Below are the code and all the weights of a small trained network. Each question names an input and a target symbol and asks about switching units off, where a switched-off unit gives its printed mean instead of its output.

import numpy as np


def w(rows, s, z=0):
    codes = np.array(rows[::2]) - 128.0
    scale = np.full(codes.shape[1], s)
    scale[-1] = z or s
    return codes * scale


def f(y):
    return np.maximum(y, 0)


def softmax(a):
    e = np.exp(a - a.max(-1, keepdims=True))
    return e / e.sum(-1, keepdims=True)


def log_softmax(a):
    a = a - a.max(-1, keepdims=True)
    return a - np.log(np.exp(a).sum(-1, keepdims=True))


def net(x, mask):
    ids = ['ΓΘΞδεζηλμστφ'.index(c) for c in x.split()]
    T = len(ids)
    res = E[ids] + P[:T]
    q, k, v = (res @ M[0].T for M in (Q, K, V))
    z = softmax(np.where(np.tri(T) > 0, q @ k.T / 2**0.5, -1e9)) @ v
    res = res + np.where(mask[0], z, O[0][:, -1]) @ O[0][:, :-1]
    y = f(res @ A[0][:, :-1].T + A[0][:, -1])
    res = res + np.where(mask[1:17], y, B[0][:, -1]) @ B[0][:, :-1]
    return log_softmax(res[-1] @ U[:, :-1].T + U[:, -1])


Q, K, V, O, A, B = {}, {}, {}, {}, {}, {}
E = w([
[186,147,245],'Γ',
[104,118,138],'Θ',
[117,175,143],'Ξ',
[224,112,60],'δ',
[93,90,135],'ε',
[133,75,173],'ζ',
[84,74,137],'η',
[185,121,235],'λ',
[125,53,169],'μ',
[127,106,161],'σ',
[72,121,118],'τ',
[50,251,155],'φ',
],0.021)
P = w([
[6,186,125],'0',
[94,75,141],'1',
[94,76,138],'2',
[96,77,140],'3',
[96,81,138],'4',
[95,80,138],'5',
[91,82,141],'6',
],0.013)
Q[0] = w([
[119,106,98],'h1',
[5,106,254],'h1',
],0.0091)
K[0] = w([
[164,164,53],'h1',
[2,240,202],'h1',
],0.013)
V[0] = w([
[134,1,125],'h1',
[182,184,239],'h1',
],0.0085)
O[0] = w([
[72,172,248,2],'h1',
[138,229,164,159],'h1',
],0.014,0.0055)
A[0] = w([
[163,203,167,148],'n1',
[166,139,93,177],'n2',
[115,144,80,49],'n3',
[135,106,160,94],'n4',
[141,162,191,156],'n5',
[77,178,120,93],'n6',
[207,133,49,1],'n7',
[42,80,179,180],'n8',
[135,63,104,83],'n9',
[103,88,105,121],'n10',
[175,57,148,164],'n11',
[70,95,44,119],'n12',
[255,166,135,98],'n13',
[81,172,95,114],'n14',
[76,69,130,91],'n15',
[78,102,129,197],'n16',
],0.014,0.0056)
B[0] = w([
[130,85,29,176],'n1',
[160,91,95,176],'n2',
[113,37,142,155],'n3',
[129,191,60,151],'n4',
[91,34,109,170],'n5',
[150,65,150,154],'n6',
[89,3,98,195],'n7',
[68,97,137,244],'n8',
[138,151,188,218],'n9',
[105,140,124,200],'n10',
[109,210,126,227],'n11',
[176,229,205,249],'n12',
[132,189,145,178],'n13',
[205,143,158,160],'n14',
[164,116,137,216],'n15',
[142,139,74,203],'n16',
],0.0083,0.013)
U = w([
[141,197,37,165],'Γ',
[175,156,164,126],'Θ',
[250,104,157,119],'Ξ',
[98,73,107,116],'δ',
[114,137,152,185],'ε',
[112,67,145,81],'ζ',
[110,100,157,124],'η',
[129,105,82,184],'λ',
[72,71,69,104],'μ',
[120,139,120,174],'σ',
[209,179,190,123],'τ',
[137,87,104,2],'φ',
],0.015,0.007)

Each question gives the input, a string of symbols that net reads in full, and the target symbol t.
The units are the heads (2 rows each of Q, K, V and O) and the neurons (one row each of A and B). Each row of codes is followed by its name. A weight is (code - 128) times the scale printed after its matrix; where a second scale follows, it is the last column's (O, A, B and U).
mask holds one flag per unit, heads first, then neurons. A switched-off unit (its flag False) gives its mean, the last column of its rows in O or B, instead of its output. The means were averaged over made-up inputs and are rounded, as every weight is.
A unit's drop is (log p(t) with every unit on - log p(t) with that unit switched off) / (log p(t) with every unit on - log p(t) with every unit switched off).
The circuit of an input: a set's keep is (log p(t) with only the set's units on - log p(t) with every unit switched off) / (log p(t) with every unit on - log p(t) with every unit switched off). Starting from the 12 units with the biggest drops (on a tie, the unit counted first), units are removed one at a time, each time the one whose removal leaves the highest keep (on an exact tie, the one counted first), for as long as the keep stays at least 0.8.
units of the circuit, in order: the units of the circuit, biggest drop first
top k neurons: the k neurons with the biggest drops, biggest first
drop of u: that unit's drop, to one decimal
input τ η τ Ξ Ξ, target τ: top 3 neurons => [n12 n7 n1]
input τ ζ η ζ Γ τ, target τ: units of the circuit, in order => [n12 h1 n9]
input μ Θ τ Θ, target μ: units of the circuit, in order => [h1 n12 n8]
input σ τ Θ λ φ τ τ, target Ξ: top neuron => [n12]
input τ τ ε τ σ ε, target τ: top 2 neurons => [n12 n9]
input Ξ Ξ Ξ σ ζ, target Ξ: units of the circuit, in order => [h1 n8]
input μ τ μ τ Θ ε σ, target μ: units of the circuit, in order => [h1 n12 n8]
input η τ φ τ σ ε, target Ξ: top 3 neurons => [n12 n8 n9]
input τ λ τ Ξ τ Θ, target τ: top 3 neurons => [n12 n9 n7]
input Θ τ φ ε Γ μ, target Ξ: units of the circuit, in order => [h1 n12]
input φ ε Γ ε, target Ξ: units of the circuit, in order => [n12 h1]
input Γ ε η Θ δ δ τ, target Γ: top 2 neurons => [n1 n7]
input τ ε μ, target τ: units of the circuit, in order => [n12 h1 n9 n11]
input Γ ζ Γ τ Θ, target Γ: units of the circuit, in order => [h1]
input τ Θ ζ, target τ: top 3 neurons => [n12 n9 n11]
input η Ξ ζ η η, target ε: top 3 neurons => [n12 n7 n8]
input Γ Ξ σ Ξ, target Γ: top 2 neurons => [n1 n13]
input ε δ Ξ η σ η, target ε: top 2 neurons => [n8 n12]
input Γ Ξ ε μ σ φ σ, target Ξ: top 2 neurons => [n8 n12]
input Ξ Ξ λ λ η, target Ξ: drop of h1 => 0.8
input δ ε φ μ η Γ σ, target Ξ: drop of n8 => 1.0
input ε σ μ τ, target ε: drop of n11 => 0.0
